Here is a tiny trained network, its code and every weight. The questions are about switching its units off for an input and a class, where a switched-off unit gives its printed mean instead of its output.

import numpy as np


def w(rows, s, z=0):
    codes = np.array(rows[::2]) - 128.0
    scale = np.full(codes.shape[1], s)
    scale[-1] = z or s
    return codes * scale


def norm(h):
    return h / np.sqrt((h * h).mean(-1, keepdims=True) + 1e-5)


def f(y):
    return y / 2 * (1 + np.tanh(0.7978845608 * (y + 0.044715 * y**3)))


def log_softmax(a):
    a = a - a.max(-1, keepdims=True)
    return a - np.log(np.exp(a).sum(-1, keepdims=True))


def net(x, mask):
    res = np.array(x, float).reshape(1, 4) / 4 @ E
    u = 0
    for l in range(4):
        y = f(norm(res) @ A[l][:, :-1].T + A[l][:, -1])
        res = res + np.where(mask[u : u + 4], y, B[l][:, -1]) @ B[l][:, :-1]
        u += 4
    return log_softmax(norm(res)[-1] @ U[:, :-1].T + U[:, -1])


A, B = {}, {}
E = w([
[191,132,164,190,175,19,53,16,118],'x0',
[227,60,127,10,221,187,91,95,84],'x1',
[152,180,162,156,124,236,151,45,127],'x2',
[183,3,181,210,128,202,57,204,209],'x3',
],0.0026)
A[0] = w([
[104,67,70,94,169,3,87,235,117,8],'0.n1',
[101,61,148,164,126,147,121,152,164,136],'0.n2',
[37,126,208,133,54,137,188,82,162,65],'0.n3',
[177,100,118,209,167,212,50,200,150,141],'0.n4',
],0.004,0.0015)
B[0] = w([
[113,177,171,74,64,205,109,59,223,207],'0.n1',
[217,93,168,90,103,59,254,139,77,168],'0.n2',
[89,51,99,153,189,165,130,105,143,190],'0.n3',
[103,125,205,109,86,114,141,56,74,249],'0.n4',
],0.0058,0.0021)
A[1] = w([
[164,19,99,49,93,114,147,30,51,90],'1.n1',
[142,184,26,83,49,42,189,73,79,2],'1.n2',
[70,224,59,59,149,77,219,113,103,47],'1.n3',
[92,104,207,143,162,217,118,3,160,187],'1.n4',
],0.0038,0.0017)
B[1] = w([
[2,133,129,138,149,109,104,223,73,198],'1.n1',
[141,123,177,180,95,67,145,117,128,161],'1.n2',
[214,140,234,107,179,119,189,120,103,222],'1.n3',
[95,199,95,84,101,136,116,115,174,251],'1.n4',
],0.0058,0.003)
A[2] = w([
[79,112,123,138,134,77,146,155,235,88],'2.n1',
[141,139,136,185,169,61,10,87,136,46],'2.n2',
[168,52,223,154,76,164,87,160,180,129],'2.n3',
[96,124,137,254,129,81,172,161,170,2],'2.n4',
],0.0052,0.00098)
B[2] = w([
[86,173,11,28,127,207,108,129,77,180],'2.n1',
[174,68,1,192,70,100,170,180,149,243],'2.n2',
[217,237,153,125,175,59,163,99,91,252],'2.n3',
[9,119,132,62,248,103,47,60,51,218],'2.n4',
],0.006,0.0019)
A[3] = w([
[122,196,56,79,46,132,132,21,194,250],'3.n1',
[172,91,113,96,243,145,2,244,64,117],'3.n2',
[79,60,126,73,119,168,243,221,64,64],'3.n3',
[150,68,100,50,150,248,225,189,76,183],'3.n4',
],0.0038,0.0023)
B[3] = w([
[157,144,128,101,54,230,79,208,157,254],'3.n1',
[16,254,118,144,238,144,59,18,85,143],'3.n2',
[170,90,116,248,182,99,130,169,204,190],'3.n3',
[120,134,53,145,60,53,85,100,119,239],'3.n4',
],0.0057,0.0035)
U = w([
[177,180,255,124,154,71,214,72,70,171],'0',
[122,190,109,58,57,219,101,90,168,188],'1',
[6,169,77,102,214,138,65,47,70,148],'2',
[172,99,15,209,100,96,150,157,156,153],'3',
[73,76,152,128,138,168,104,144,121,73],'4',
[121,2,161,112,210,203,153,74,154,2],'5',
],0.0074,0.0036)

Each question gives the input, the list of numbers given to net, and the class t.
The units are the neurons (one row each of A and B). Each row of codes is followed by its name. A weight is (code - 128) times the scale printed after its matrix; where a second scale follows, it is the last column's (A, B and U).
mask holds one flag per neuron, layer by layer. A switched-off neuron (its flag False) gives its mean, the last column of its row in B, instead of its output. The means were averaged over made-up inputs and are rounded, as every weight is.
A unit's drop is (log p(t) with every unit on - log p(t) with that unit switched off) / (log p(t) with every unit on - log p(t) with every unit switched off).
The circuit of an input: a set's keep is (log p(t) with only the set's units on - log p(t) with every unit switched off) / (log p(t) with every unit on - log p(t) with every unit switched off). Starting from the 12 units with the biggest drops (on a tie, the unit counted first), units are removed one at a time, each time the one whose removal leaves the highest keep (on an exact tie, the one counted first), for as long as the keep stays at least 0.8.
units of the circuit, in order: the units of the circuit, biggest drop first
top k neurons: the k neurons with the biggest drops, biggest first
k most important neurons of layer l: the k neurons of layer l with the biggest drops, biggest first
input [3,-7,-6,7], class 0: units of the circuit, in order : (2.n3)
input [6,-5,-8,1], class 1: units of the circuit, in order : (0.n1, 3.n1)
input [-5,-3,0,0], class 3: top 3 neurons : (1.n2, 3.n3, 1.n1)
input [7,-3,-7,-3], class 1: top 3 neurons : (0.n1, 3.n1, 2.n1)
input [-5,7,-6,8], class 0: units of the circuit, in order : (2.n3, 0.n4)
input [-8,-8,1,1], class 2: units of the circuit, in order : (2.n4, 0.n1)
input [-4,5,3,4], class 2: top 4 neurons : (1.n1, 0.n1, 2.n2, 3.n2)
input [5,3,-1,-3], class 3: top 2 neurons : (2.n2, 0.n2)
input [-3,0,-7,5], class 1: top 2 neurons : (0.n1, 1.n3)
input [-1,5,6,6], class 0: top 2 neurons : (0.n1, 0.n2)
input [-5,2,-3,-2], class 3: 3 most important neurons of layer 2 : (2.n3, 2.n4, 2.n1)
input [-8,-6,3,-6], class 3: top 3 neurons : (0.n3, 3.n3, 2.n3)
input [-4,-5,2,0], class 2: top 2 neurons : (2.n4, 0.n1)
input [8,-3,-2,-5], class 3: units of the circuit, in order : (2.n2)
input [1,7,6,6], class 2: top 2 neurons : (1.n1, 0.n1)
input [7,-6,8,1], class 1: top 2 neurons : (1.n4, 3.n1)
input [-8,-2,-3,0], class 3: top 3 neurons : (3.n3, 1.n4, 3.n4)
input [7,3,-3,-5], class 3: 2 most important neurons of layer 0 : (0.n2, 0.n4)
input [-6,6,5,-2], class 2: top 2 neurons : (0.n1, 3.n2)
input [6,-1,7,3], class 1: top 2 neurons : (1.n4, 3.n1)
input [0,-8,7,5], class 2: most important neuron of layer 1 : (1.n3)
input [-7,7,0,7], class 0: 3 most important neurons of layer 3 : (3.n1, 3.n2, 3.n3)
input [4,7,-3,7], class 0: 3 most important neurons of layer 2 : (2.n3, 2.n4, 2.n1)
input [-7,0,-3,-4], class 3: 2 most important neurons of layer 0 : (0.n4, 0.n2)
input [5,5,-2,2], class 2: 2 most important neurons of layer 1 : (1.n1, 1.n2)
input [-5,8,6,-1], class 2: 2 most important neurons of layer 2 : (2.n2, 2.n1)
